Moves between points:
x958 τ x549
x958 γ x20
x958 ξ x634
x958 π x718
x958 α x802
x958 δ x97
x821 τ x671
x821 γ x583
x821 ξ x939
x821 π x914
x821 α x73
x821 δ x612
x329 τ x190
x329 γ x83
x329 ξ x564
x329 π x998
x329 α x688
x329 δ x552
x185 τ x379
x185 γ x249
x185 ξ x396
x185 π x440
x185 α x388
x185 δ x339
x546 τ x958
x546 γ x330
x546 ξ x34
x546 π x667
x546 α x97
x546 δ x604
x914 τ x441
x914 γ x821
x914 ξ x73
x914 π x929
x914 α x123
x914 δ x100
x962 τ x412
x962 γ x552
x962 ξ x998
x962 π x680
x962 α x572
x962 δ x776
x564 τ x699
x564 γ x800
x564 ξ x391
x564 π x688
x564 α x190
x564 δ x329
x123 τ x981
x123 γ x73
x123 ξ x441
x123 π x369
x123 α x13
x123 δ x929
x83 τ x391
x83 γ x3
x83 ξ x800
x83 π x329
x83 α x564
x83 δ x673
x407 τ x398
x407 γ x715
x407 ξ x888
x407 π x693
x407 α x200
x407 δ x138
x939 τ x280
x939 γ x608
x939 ξ x858
x939 π x73
x939 α x671
x939 δ x821
x44 τ x54
x44 γ x982
x44 ξ x753
x44 π x598
x44 α x928
x44 δ x945
x809 τ x552
x809 γ x369
x809 ξ x588
x809 π x129
x809 α x402
x809 δ x843
x641 τ x578
x641 γ x29
x641 ξ x854
x641 π x634
x641 α x146
x641 δ x20
x97 τ x802
x97 γ x34
x97 ξ x958
x97 π x558
x97 α x718
x97 δ x667
x523 τ x482
x523 γ x158
x523 ξ x952
x523 π x858
x523 α x889
x523 δ x608
x138 τ x200
x138 γ x957
x138 ξ x407
x138 π x115
x138 α x693
x138 δ x302
x952 τ x957
x952 γ x945
x952 ξ x598
x952 π x889
x952 α x482
x952 δ x523
x176 τ x330
x176 γ x388
x176 ξ x238
x176 π x127
x176 α x996
x176 δ x974
x928 τ x669
x928 γ x753
x928 ξ x54
x928 π x957
x928 α x715
x928 δ x598
x945 τ x928
x945 γ x576
x945 ξ x44
x945 π x952
x945 α x598
x945 δ x158
x207 τ x369
x207 γ x100
x207 ξ x929
x207 π x645
x207 α x351
x207 δ x853
x680 τ x468
x680 γ x962
x680 ξ x572
x680 π x578
x680 α x519
x680 δ x854
x369 τ x673
x369 γ x123
x369 ξ x13
x369 π x809
x369 α x588
x369 δ x351
x669 τ x558
x669 γ x604
x669 ξ x667
x669 π x888
x669 α x474
x669 δ x715
x718 τ x339
x718 γ x958
x718 ξ x802
x718 π x411
x718 α x335
x718 δ x558
x715 τ x474
x715 γ x54
x715 ξ x669
x715 π x407
x715 α x888
x715 δ x957
x667 τ x718
x667 γ x546
x667 ξ x97
x667 π x474
x667 α x558
x667 δ x669
x776 τ x572
x776 γ x402
x776 ξ x962
x776 π x854
x776 α x680
x776 δ x29
x9 τ x978
x9 γ x302
x9 ξ x115
x9 π x3
x9 α x575
x9 δ x708
x73 τ x708
x73 γ x939
x73 ξ x671
x73 π x123
x73 α x441
x73 δ x914
x441 τ x3
x441 γ x671
x441 ξ x708
x441 π x13
x441 α x981
x441 δ x123
x853 τ x351
x853 γ x818
x853 ξ x207
x853 π x596
x853 α x645
x853 δ x601
x20 τ x146
x20 γ x401
x20 ξ x641
x20 π x958
x20 α x634
x20 δ x34
x294 τ x401
x294 γ x113
x294 ξ x590
x294 π x330
x294 α x28
x294 δ x238
x3 τ x2
x3 γ x9
x3 ξ x575
x3 π x83
x3 α x800
x3 δ x981
x818 τ x929
x818 γ x74
x818 ξ x100
x818 π x853
x818 α x207
x818 δ x468
x873 τ x608
x873 γ x51
x873 ξ x163
x873 π x699
x873 α x583
x873 δ x391
x552 τ x688
x552 γ x673
x552 ξ x329
x552 π x962
x552 α x998
x552 δ x402
x146 τ x569
x146 γ x854
x146 ξ x578
x146 π x549
x146 α x249
x146 δ x634
x402 τ x998
x402 γ x588
x402 ξ x552
x402 π x776
x402 α x962
x402 δ x129
x929 τ x13
x929 γ x914
x929 ξ x123
x929 π x351
x929 α x369
x929 δ x207
x569 τ x596
x569 γ x519
x569 ξ x601
x569 π x396
x569 α x643
x569 δ x249
x974 τ x996
x974 γ x440
x974 ξ x176
x974 π x753
x974 α x127
x974 δ x982
x957 τ x888
x957 γ x928
x957 ξ x715
x957 π x138
x957 α x407
x957 δ x482
x538 τ x945
x538 γ x837
x538 ξ x525
x538 π x447
x538 α x158
x538 δ x743
x51 τ x447
x51 γ x687
x51 ξ x743
x51 π x873
x51 α x163
x51 δ x2
x200 τ x837
x200 γ x888
x200 ξ x398
x200 π x687
x200 α x112
x200 δ x693
x604 τ x97
x604 γ x996
x604 ξ x546
x604 π x669
x604 α x667
x604 δ x54
x575 τ x51
x575 γ x115
x575 ξ x978
x575 π x800
x575 α x2
x575 δ x3
x981 τ x800
x981 γ x708
x981 ξ x3
x981 π x673
x981 α x83
x981 δ x13
x112 τ x525
x112 γ x398
x112 ξ x837
x112 π x743
x112 α x538
x112 δ x687
x474 τ x411
x474 γ x667
x474 ξ x558
x474 π x398
x474 α x984
x474 δ x888
x388 τ x294
x388 γ x396
x388 ξ x379
x388 π x176
x388 α x238
x388 δ x440
x671 τ x9
x671 γ x858
x671 ξ x280
x671 π x441
x671 α x708
x671 δ x73
x115 τ x687
x115 γ x138
x115 ξ x693
x115 π x575
x115 α x978
x115 δ x9
x791 τ x176
x791 γ x339
x791 ξ x440
x791 π x982
x791 α x974
x791 δ x763
x28 τ x641
x28 γ x590
x28 ξ x401
x28 π x34
x28 α x20
x28 δ x330
x590 τ x29
x590 γ x298
x590 ξ x871
x590 π x28
x590 α x401
x590 δ x294
x339 τ x388
x339 γ x549
x339 ξ x185
x339 π x791
x339 α x440
x339 δ x335
x687 τ x538
x687 γ x200
x687 ξ x112
x687 π x51
x687 α x743
x687 δ x978
x412 τ x100
x412 γ x688
x412 ξ x74
x412 π x468
x412 α x818
x412 δ x572
x34 τ x634
x34 γ x28
x34 ξ x20
x34 π x97
x34 α x958
x34 δ x546
x572 τ x818
x572 γ x998
x572 ξ x412
x572 π x519
x572 α x468
x572 δ x680
x645 τ x809
x645 γ x207
x645 ξ x351
x645 π x298
x645 α x843
x645 δ x596
x2 τ x163
x2 γ x978
x2 ξ x51
x2 π x391
x2 α x873
x2 δ x800
x440 τ x238
x440 γ x185
x440 ξ x388
x440 π x974
x440 α x176
x440 δ x791
x634 τ x249
x634 γ x641
x634 ξ x146
x634 π x802
x634 α x549
x634 δ x958
x583 τ x858
x583 γ x163
x583 ξ x608
x583 π x821
x583 α x939
x583 δ x699
x302 τ x693
x302 γ x482
x302 ξ x138
x302 π x9
x302 α x115
x302 δ x280
x753 τ x604
x753 γ x974
x753 ξ x127
x753 π x928
x753 α x54
x753 δ x44
x858 τ x302
x858 γ x523
x858 ξ x889
x858 π x671
x858 α x280
x858 δ x939
x608 τ x889
x608 γ x447
x608 ξ x523
x608 π x939
x608 α x858
x608 δ x583
x708 τ x575
x708 γ x280
x708 ξ x9
x708 π x981
x708 α x3
x708 δ x441
x576 τ x753
x576 γ x763
x576 ξ x982
x576 π x945
x576 α x44
x576 δ x525
x398 τ x39
x398 γ x474
x398 ξ x984
x398 π x112
x398 α x837
x398 δ x200
x39 τ x982
x39 γ x411
x39 ξ x763
x39 π x525
x39 α x576
x39 δ x837
x519 τ x853
x519 γ x572
x519 ξ x468
x519 π x569
x519 α x601
x519 δ x578
x693 τ x112
x693 γ x407
x693 ξ x200
x693 π x978
x693 α x687
x693 δ x115
x54 τ x667
x54 γ x127
x54 ξ x604
x54 π x715
x54 α x669
x54 δ x928
x889 τ x138
x889 γ x952
x889 ξ x482
x889 π x280
x889 α x302
x889 δ x858
x163 τ x523
x163 γ x743
x163 ξ x447
x163 π x583
x163 α x608
x163 δ x873
x249 τ x643
x249 γ x578
x249 ξ x569
x249 π x185
x249 α x396
x249 δ x549
x643 τ x298
x643 γ x601
x643 ξ x596
x643 π x379
x643 α x113
x643 δ x396
x74 τ x914
x74 γ x190
x74 ξ x612
x74 π x818
x74 α x100
x74 δ x412
x871 τ x776
x871 γ x843
x871 ξ x129
x871 π x401
x871 α x29
x871 δ x590
x978 τ x743
x978 γ x693
x978 ξ x687
x978 π x2
x978 α x51
x978 δ x575
x335 τ x440
x335 γ x802
x335 ξ x339
x335 π x763
x335 α x791
x335 δ x411
x800 τ x873
x800 γ x575
x800 ξ x2
x800 π x564
x800 α x391
x800 δ x83
x598 τ x715
x598 γ x44
x598 ξ x928
x598 π x482
x598 α x957
x598 δ x952
x601 τ x645
x601 γ x468
x601 ξ x853
x601 π x643
x601 α x596
x601 δ x569
x482 τ x407
x482 γ x598
x482 ξ x957
x482 π x302
x482 α x138
x482 δ x889
x29 τ x680
x29 γ x129
x29 ξ x776
x29 π x641
x29 α x854
x29 δ x401
x982 τ x127
x982 γ x791
x982 ξ x974
x982 π x44
x982 α x753
x982 δ x576
x190 τ x821
x190 γ x391
x190 ξ x699
x190 π x74
x190 α x612
x190 δ x688
x379 τ x590
x379 γ x643
x379 ξ x113
x379 π x238
x379 α x294
x379 δ x388
x854 τ x519
x854 γ x776
x854 ξ x680
x854 π x146
x854 α x578
x854 δ x641
x13 τ x83
x13 γ x441
x13 ξ x981
x13 π x588
x13 α x673
x13 δ x369
x699 τ x939
x699 γ x873
x699 ξ x583
x699 π x612
x699 α x821
x699 δ x190
x100 τ x123
x100 γ x612
x100 ξ x914
x100 π x207
x100 α x929
x100 δ x818
x280 τ x115
x280 γ x889
x280 ξ x302
x280 π x708
x280 α x9
x280 δ x671
x129 τ x962
x129 γ x809
x129 ξ x402
x129 π x29
x129 α x776
x129 δ x871
x401 τ x854
x401 γ x871
x401 ξ x29
x401 π x20
x401 α x641
x401 δ x28
x558 τ x335
x558 γ x97
x558 ξ x718
x558 π x984
x558 α x411
x558 δ x474
x396 τ x113
x396 γ x569
x396 ξ x643
x396 π x388
x396 α x379
x396 δ x185
x411 τ x791
x411 γ x718
x411 ξ x335
x411 π x39
x411 α x763
x411 δ x984
x127 τ x546
x127 γ x176
x127 ξ x996
x127 π x54
x127 α x604
x127 δ x753
x996 τ x34
x996 γ x238
x996 ξ x330
x996 π x604
x996 α x546
x996 δ x127
x238 τ x28
x238 γ x379
x238 ξ x294
x238 π x996
x238 α x330
x238 δ x176
x612 τ x73
x612 γ x699
x612 ξ x821
x612 π x100
x612 α x914
x612 δ x74
x549 τ x396
x549 γ x146
x549 ξ x249
x549 π x339
x549 α x185
x549 δ x802
x843 τ x402
x843 γ x351
x843 ξ x809
x843 π x871
x843 α x129
x843 δ x298
x998 τ x74
x998 γ x329
x998 ξ x688
x998 π x572
x998 α x412
x998 δ x962
x837 τ x576
x837 γ x984
x837 ξ x39
x837 π x538
x837 α x525
x837 δ x112
x888 τ x984
x888 γ x669
x888 ξ x474
x888 π x200
x888 α x398
x888 δ x407
x113 τ x871
x113 γ x596
x113 ξ x298
x113 π x294
x113 α x590
x113 δ x379
x596 τ x843
x596 γ x853
x596 ξ x645
x596 π x113
x596 α x298
x596 δ x643
x802 τ x185
x802 γ x634
x802 ξ x549
x802 π x335
x802 α x339
x802 δ x718
x468 τ x207
x468 γ x412
x468 ξ x818
x468 π x601
x468 α x853
x468 δ x519
x688 τ x612
x688 γ x564
x688 ξ x190
x688 π x412
x688 α x74
x688 δ x998
x391 τ x583
x391 γ x2
x391 ξ x873
x391 π x190
x391 α x699
x391 δ x564
x763 τ x974
x763 γ x335
x763 ξ x791
x763 π x576
x763 α x982
x763 δ x39
x351 τ x588
x351 γ x929
x351 ξ x369
x351 π x843
x351 α x809
x351 δ x645
x578 τ x601
x578 γ x680
x578 ξ x519
x578 π x249
x578 α x569
x578 δ x146
x984 τ x763
x984 γ x558
x984 ξ x411
x984 π x837
x984 α x39
x984 δ x398
x447 τ x952
x447 γ x538
x447 ξ x158
x447 π x608
x447 α x523
x447 δ x163
x298 τ x129
x298 γ x645
x298 ξ x843
x298 π x590
x298 α x871
x298 δ x113
x588 τ x329
x588 γ x13
x588 ξ x673
x588 π x402
x588 α x552
x588 δ x809
x525 τ x44
x525 γ x39
x525 ξ x576
x525 π x158
x525 α x945
x525 δ x538
x158 τ x598
x158 γ x525
x158 ξ x945
x158 π x523
x158 α x952
x158 δ x447
x743 τ x158
x743 γ x112
x743 ξ x538
x743 π x163
x743 α x447
x743 δ x51
x673 τ x564
x673 γ x981
x673 ξ x83
x673 π x552
x673 α x329
x673 δ x588
x330 τ x20
x330 γ x294
x330 ξ x28
x330 π x546
x330 α x34
x330 δ x996

In the rows, 58 means zero.

The rows follow the links: the fewer symbols apart two points are, the more alike their rows tend to be.

Row, then point:
52,38,78,48,78,65,44,38,58,40,76,53,32,71,56,59,97,67,67,99,37,56,29,59,47,61,77,67,58,64,30,77,56,73,21,66,77,41,78,44,63,104,73,28,44,16,38,103,86,92,51,56,33,80 | x398
83,69,21,70,52,38,81,83,65,73,59,77,62,33,54,47,47,46,59,20,89,73,89,79,61,92,49,48,57,17,76,50,51,56,86,38,35,84,37,71,56,26,73,79,80,92,57,25,54,18,47,60,78,39 | x402
57,43,112,51,69,55,60,33,56,57,42,91,57,80,77,65,77,61,66,45,80,27,21,73,45,43,82,50,72,79,31,101,55,108,59,28,76,19,63,78,53,71,83,73,55,29,39,63,41,57,36,54,37,48 | x339
82,67,16,72,53,42,83,81,62,73,64,76,59,31,53,45,46,45,61,21,88,74,94,79,61,92,52,47,54,16,76,47,57,49,88,40,36,87,38,70,54,26,75,79,76,92,58,23,57,17,48,55,76,43 | x809
74,72,7,55,65,60,60,81,78,44,64,19,62,45,36,72,51,63,52,67,65,94,85,26,58,99,28,64,65,8,80,51,32,16,43,67,58,88,46,50,73,53,42,42,83,86,68,67,80,46,66,68,70,48 | x699
69,54,39,31,78,74,43,66,52,53,76,29,53,41,30,44,62,53,59,89,21,83,79,41,63,75,63,70,40,63,58,29,54,15,39,98,39,74,62,28,65,75,72,17,42,58,66,90,94,94,76,63,44,94 | x858
62,51,106,53,63,42,57,42,59,62,41,101,56,72,78,61,80,64,69,37,78,35,29,94,55,55,83,48,71,79,29,93,54,119,57,26,58,21,56,76,52,73,86,73,65,35,40,60,36,56,34,59,45,45 | x34
27,35,101,79,47,68,63,26,54,50,62,69,47,92,83,70,67,65,56,66,68,24,11,50,43,13,67,57,66,73,46,94,77,86,62,40,106,37,84,73,53,68,43,79,38,24,44,56,46,57,51,40,55,52 | x335
57,48,81,71,45,68,81,47,42,79,49,89,68,59,70,43,31,38,56,18,86,28,54,63,50,24,72,40,51,72,69,66,81,65,110,35,65,56,60,78,41,18,72,100,36,63,62,15,30,32,51,42,58,50 | x643
85,66,85,34,66,55,66,65,59,77,17,78,88,55,58,61,33,44,57,6,97,41,72,56,53,59,65,36,69,70,64,73,40,71,93,32,44,36,33,81,51,23,86,83,69,83,70,32,25,32,50,66,49,37 | x601
35,76,44,60,52,64,34,65,67,43,62,15,62,74,55,80,63,77,51,105,20,76,56,36,75,52,34,80,64,71,63,38,54,39,18,94,65,62,67,39,74,85,9,31,66,53,73,89,69,90,83,72,71,67 | x743
79,58,92,37,63,64,70,57,52,76,21,79,87,56,58,56,27,39,58,10,95,36,68,52,48,46,68,36,64,77,65,73,49,66,99,31,50,38,41,80,48,21,84,87,58,77,70,29,25,33,50,60,47,42 | x298
20,64,77,86,37,44,43,44,52,53,69,71,46,82,89,63,86,80,61,88,28,50,27,96,75,28,60,75,59,92,39,53,86,102,33,69,67,45,78,55,58,93,27,58,55,27,50,69,50,85,60,60,72,63 | x753
20,43,93,89,41,67,59,28,54,50,67,66,47,92,87,68,66,70,56,73,60,28,12,56,50,9,62,61,65,73,48,86,84,87,59,46,104,42,86,69,56,70,32,81,39,25,47,56,46,59,56,43,61,52 | x974
74,63,5,58,69,62,65,79,75,45,76,22,53,42,34,65,55,60,55,74,62,93,83,26,53,100,32,65,60,3,77,51,37,12,42,70,62,91,52,49,72,55,47,39,74,80,61,71,89,45,64,62,67,57 | x800
46,36,112,59,64,66,61,27,54,53,51,79,53,86,78,66,70,61,61,54,78,23,14,56,41,28,79,50,70,75,37,103,63,97,61,30,94,24,74,76,52,68,70,75,45,24,40,61,44,57,42,47,38,50 | x996
81,82,40,28,65,65,47,86,67,65,32,25,91,44,33,69,27,53,50,47,60,78,99,26,68,77,38,56,63,61,82,34,30,19,63,76,30,66,32,52,65,35,50,45,79,100,90,58,52,57,79,80,60,54 | x612
74,50,32,36,81,75,50,65,52,52,82,31,47,37,26,43,62,50,61,88,28,83,79,38,57,81,63,67,40,46,62,35,52,11,41,93,47,79,63,31,65,71,75,20,41,60,61,88,99,86,72,57,44,92 | x9
58,63,86,69,50,26,61,53,57,69,48,108,53,65,86,53,82,64,67,34,74,41,40,117,66,60,78,51,66,77,35,75,65,127,62,26,44,34,52,78,50,70,75,82,73,46,41,43,33,51,36,61,63,42 | x185
57,70,46,39,69,67,35,69,57,52,64,25,63,53,40,58,60,65,57,95,11,80,73,45,74,64,53,75,50,83,59,24,54,29,27,103,39,63,61,30,68,80,48,17,51,60,75,94,79,101,83,72,55,87 | x978
85,71,23,69,54,37,80,81,68,70,55,80,64,34,55,51,47,49,60,18,90,70,90,81,62,95,51,46,58,21,75,54,48,59,83,37,34,79,34,75,56,28,73,78,85,94,59,26,49,16,44,63,78,36 | x962
38,75,45,55,52,62,31,66,66,46,61,16,65,70,54,76,61,77,52,103,18,78,61,36,76,54,34,82,63,76,61,36,55,39,20,97,59,63,67,38,74,85,14,27,66,58,77,91,68,93,84,74,69,70 | x447
49,64,72,87,39,26,67,56,54,73,55,112,51,60,89,49,76,64,65,32,72,43,45,122,70,55,72,54,59,69,43,64,76,120,73,30,44,48,56,77,48,60,66,89,71,52,43,31,33,42,40,55,73,41 | x20
36,45,53,67,64,72,52,44,70,29,79,21,39,80,58,80,78,75,57,106,45,65,30,22,49,54,45,73,67,36,54,79,55,42,21,70,102,61,82,48,70,90,27,38,54,32,47,94,86,74,64,53,55,62 | x112
74,65,6,57,66,60,64,80,78,44,70,21,57,44,35,69,52,62,53,71,64,94,84,27,57,101,30,63,64,3,78,51,33,15,43,69,61,90,51,51,72,55,43,39,79,83,65,70,85,46,64,65,68,53 | x391
47,52,69,92,34,53,81,51,43,77,63,98,57,59,82,42,45,48,58,25,79,34,50,90,56,29,68,47,50,65,65,59,91,79,103,36,63,63,62,76,42,29,62,103,43,59,53,10,34,30,48,39,72,49 | x641
87,76,41,55,57,35,73,82,69,72,36,79,77,42,57,60,46,55,59,12,95,68,87,79,62,93,52,44,68,33,67,61,41,71,79,30,32,63,29,78,56,31,74,80,93,94,63,30,38,19,44,67,71,31 | x853
76,82,17,47,63,57,54,86,80,52,48,17,75,47,37,77,40,63,50,61,63,90,92,24,66,95,24,62,69,27,82,46,28,20,45,70,49,78,38,55,73,47,37,43,91,96,76,65,66,48,71,77,71,46 | x441
62,56,100,56,59,36,57,46,57,63,41,102,56,70,81,60,83,64,67,38,77,36,33,102,54,57,83,50,69,79,31,87,58,121,59,25,52,23,54,77,53,72,84,75,68,39,40,56,33,55,36,61,49,45 | x330
87,71,69,39,63,45,65,72,66,75,20,78,87,49,57,65,38,49,58,7,98,53,78,65,59,77,59,40,72,59,65,70,33,75,83,30,34,44,31,81,54,30,81,79,86,90,69,34,28,28,46,71,57,30 | x776
15,53,81,97,33,57,54,35,53,49,69,66,45,91,93,68,72,75,57,80,48,34,16,68,63,11,55,68,62,80,48,72,90,91,50,57,94,48,87,64,57,78,21,76,45,26,49,54,44,68,59,46,70,54 | x667
83,77,46,24,68,71,50,82,60,69,30,31,90,41,33,60,20,45,51,42,58,73,103,27,65,71,45,53,57,69,82,32,35,15,70,78,27,66,35,52,62,29,62,48,69,100,92,53,52,61,79,75,57,62 | x123

Each walk starts at a row. The symbols on each line, taken left to right, move it on to the next point.
Answer with the point's row; about right is enough.
new walk
75,52,9,55,76,69,66,73,70,45,86,25,44,38,29,55,60,54,58,79,55,91,82,28,49,94,44,63,51,4,71,50,44,7,44,75,62,93,60,42,69,61,61,31,59,69,55,77,99,54,62,54,58,71
ξ π α ξ δ
73,58,5,56,71,65,65,77,75,44,80,22,49,41,30,63,58,57,56,74,61,93,81,26,54,98,36,62,56,2,75,52,39,10,44,70,63,94,55,46,71,57,51,37,70,77,59,72,93,50,62,60,64,61
ξ τ π δ α τ π
74,79,13,49,63,57,58,86,78,47,53,19,72,48,36,75,45,64,52,62,63,91,89,23,64,96,23,63,68,21,80,49,29,20,45,70,51,82,42,54,73,50,36,43,87,92,75,66,72,46,69,74,74,46
new walk
75,48,26,40,83,74,56,65,56,50,85,31,44,37,26,44,63,51,61,87,33,86,79,36,53,84,61,66,42,37,62,38,52,8,44,89,50,82,63,32,64,69,77,20,43,59,59,88,102,79,70,56,45,90
τ α ξ γ α
31,55,47,71,56,70,47,51,72,30,78,15,45,81,59,83,74,79,52,106,41,69,35,21,52,53,36,77,68,42,58,71,55,41,19,75,100,64,80,47,75,89,13,38,60,38,55,90,81,75,68,57,62,61
π π ξ α
48,74,47,43,62,64,30,69,58,50,59,21,65,60,45,64,62,69,56,99,13,80,70,43,76,58,47,77,54,84,60,25,53,34,23,101,43,62,61,33,70,83,34,21,59,60,77,93,73,100,84,76,60,81
new walk
42,35,111,61,59,69,62,26,53,54,52,77,52,87,79,68,67,62,61,56,75,24,13,52,39,22,75,51,68,74,38,101,66,93,64,33,100,27,77,74,53,69,63,77,42,22,42,59,44,57,44,45,40,52
α τ π δ δ α
38,57,82,62,59,47,36,45,52,52,70,71,43,73,74,56,98,76,66,92,23,56,33,94,70,49,75,73,56,94,29,54,72,98,21,70,53,38,74,46,61,106,59,36,53,23,46,89,64,98,56,63,54,74
α γ δ δ
50,37,76,47,80,68,47,37,58,38,79,50,33,72,55,62,95,69,66,100,40,57,27,52,46,61,74,68,58,58,32,80,54,68,22,66,82,43,79,45,64,102,70,28,45,17,36,102,90,90,52,54,33,78
new walk
41,76,45,53,54,64,31,67,65,45,61,16,65,66,53,72,63,75,53,103,16,77,63,38,75,54,38,81,60,80,62,30,56,38,20,97,52,62,63,34,71,85,20,26,64,59,78,91,71,97,83,75,66,73
δ γ ξ ξ α α ξ α
51,42,81,47,76,62,44,39,56,41,75,57,36,69,59,56,98,70,67,97,34,55,28,65,51,62,78,69,58,71,29,73,56,77,21,68,70,38,77,45,63,104,73,29,45,18,38,101,83,94,53,57,35,80
ξ α τ γ α δ τ α
16,46,89,92,36,64,60,31,52,51,67,65,46,93,91,68,69,72,55,75,56,30,11,60,55,9,58,66,64,76,48,79,87,88,56,49,101,45,86,69,54,73,25,79,43,24,48,54,46,61,56,43,65,52
new walk
74,54,6,55,71,67,67,74,71,43,85,23,48,40,31,59,58,56,58,78,57,92,82,28,51,98,40,65,53,4,75,51,42,7,45,72,65,93,56,44,70,59,56,34,64,73,56,75,97,52,63,57,63,66
ξ τ ξ τ π δ τ τ
28,64,42,72,52,67,42,57,73,33,73,13,52,81,59,84,68,80,51,109,34,72,41,23,62,50,31,79,70,49,61,59,56,42,17,80,92,65,77,43,73,87,7,37,64,45,61,90,75,79,75,62,68,60
γ α τ ξ α γ δ
31,63,79,71,48,42,37,47,53,52,69,74,44,77,81,59,94,78,64,92,23,52,30,97,74,43,71,75,57,96,31,51,77,103,25,69,53,39,73,50,60,102,46,45,56,26,47,81,57,95,60,64,62,71
new walk
60,46,85,64,49,70,78,50,41,79,44,86,71,60,67,46,27,39,56,16,86,27,57,60,49,25,71,39,54,74,69,69,73,63,111,36,64,50,57,78,42,16,75,99,38,66,63,16,29,33,51,43,53,51
τ δ γ δ α α τ
77,55,91,40,61,67,72,54,50,79,24,79,83,56,61,55,25,38,56,8,94,32,65,49,48,41,70,36,62,79,67,74,54,64,103,35,54,41,44,81,45,20,84,89,53,76,70,24,25,32,53,55,46,44
ξ δ γ π π ξ τ ξ
85,74,29,66,55,35,75,84,71,71,47,78,67,37,56,54,49,52,61,16,92,72,87,81,65,94,50,45,63,25,72,56,45,64,82,33,33,76,33,75,56,30,72,80,89,93,59,28,46,18,44,63,74,35
new walk
39,42,56,64,67,74,52,40,68,29,82,25,38,80,55,77,80,75,57,106,46,64,29,23,46,53,48,73,66,35,52,82,54,44,21,69,104,60,84,48,70,91,33,36,51,30,44,97,87,74,61,51,52,64
ξ δ π ξ α
33,49,50,70,59,72,50,46,72,30,80,18,43,82,58,81,76,78,55,107,44,67,31,19,50,52,39,75,67,37,57,77,55,43,19,72,104,63,82,47,74,90,19,37,57,34,52,92,84,73,66,53,57,62
τ α ξ γ α
23,65,77,84,41,43,39,44,53,54,69,72,45,80,86,60,88,78,61,91,24,50,27,96,75,32,64,75,58,96,36,52,82,103,30,70,61,43,77,51,60,98,33,53,56,27,51,73,51,91,60,62,69,66
new walk
46,53,67,96,32,48,80,53,44,76,63,102,54,58,83,42,50,49,60,27,77,36,51,96,60,30,70,49,50,63,61,59,93,87,100,35,60,64,62,78,42,34,61,103,48,57,51,11,31,32,47,41,75,48
τ δ ξ α π τ
49,49,74,81,39,62,79,47,42,78,56,94,61,57,78,42,37,42,58,24,83,31,53,76,54,22,69,44,49,68,68,63,88,72,108,38,64,61,64,76,41,22,68,102,39,61,58,10,32,31,50,39,67,50
ξ δ γ ξ π ξ
88,75,63,42,61,42,66,77,67,73,22,77,83,46,57,62,41,51,58,8,99,56,80,71,60,82,56,40,73,52,66,68,33,75,81,30,33,48,28,82,56,29,77,80,89,90,67,33,31,27,46,73,61,30
new walk
86,64,45,29,69,76,62,75,50,76,44,44,82,32,31,44,19,35,53,36,59,67,103,33,60,65,59,51,44,67,83,30,50,10,89,78,28,72,41,51,52,20,79,54,49,93,84,44,58,55,76,64,51,72
δ π γ ξ τ γ δ
79,84,36,30,66,64,49,87,70,63,33,23,90,43,34,72,29,56,51,49,59,82,97,26,69,81,35,58,66,56,81,36,29,19,58,77,34,67,34,52,67,38,45,45,82,99,88,60,54,56,77,79,66,53
δ π α γ δ
83,55,18,66,57,59,85,76,52,75,72,70,56,24,43,35,35,37,59,27,76,72,97,65,57,78,59,47,41,23,81,39,65,26,99,54,38,95,46,61,50,19,80,73,54,89,62,25,66,29,55,48,69,61
new walk
43,56,65,96,32,44,79,53,46,77,65,106,53,59,88,44,53,53,61,28,75,36,49,103,64,34,69,50,50,63,60,57,91,94,94,36,57,63,62,77,44,37,58,102,52,56,49,14,32,31,46,46,77,46
δ α δ τ δ
55,40,115,51,66,60,61,30,56,57,43,86,55,81,76,63,74,63,66,47,80,25,20,66,41,39,82,49,72,77,34,103,57,104,60,28,84,20,67,76,51,70,80,75,49,26,41,62,41,57,38,50,37,49
δ τ γ ξ δ ξ δ
59,61,92,64,53,30,60,50,59,66,45,107,56,67,84,54,84,65,66,34,75,39,38,112,61,61,79,49,67,76,34,78,62,125,60,27,46,29,53,77,52,69,82,78,72,44,41,47,33,52,35,60,57,42
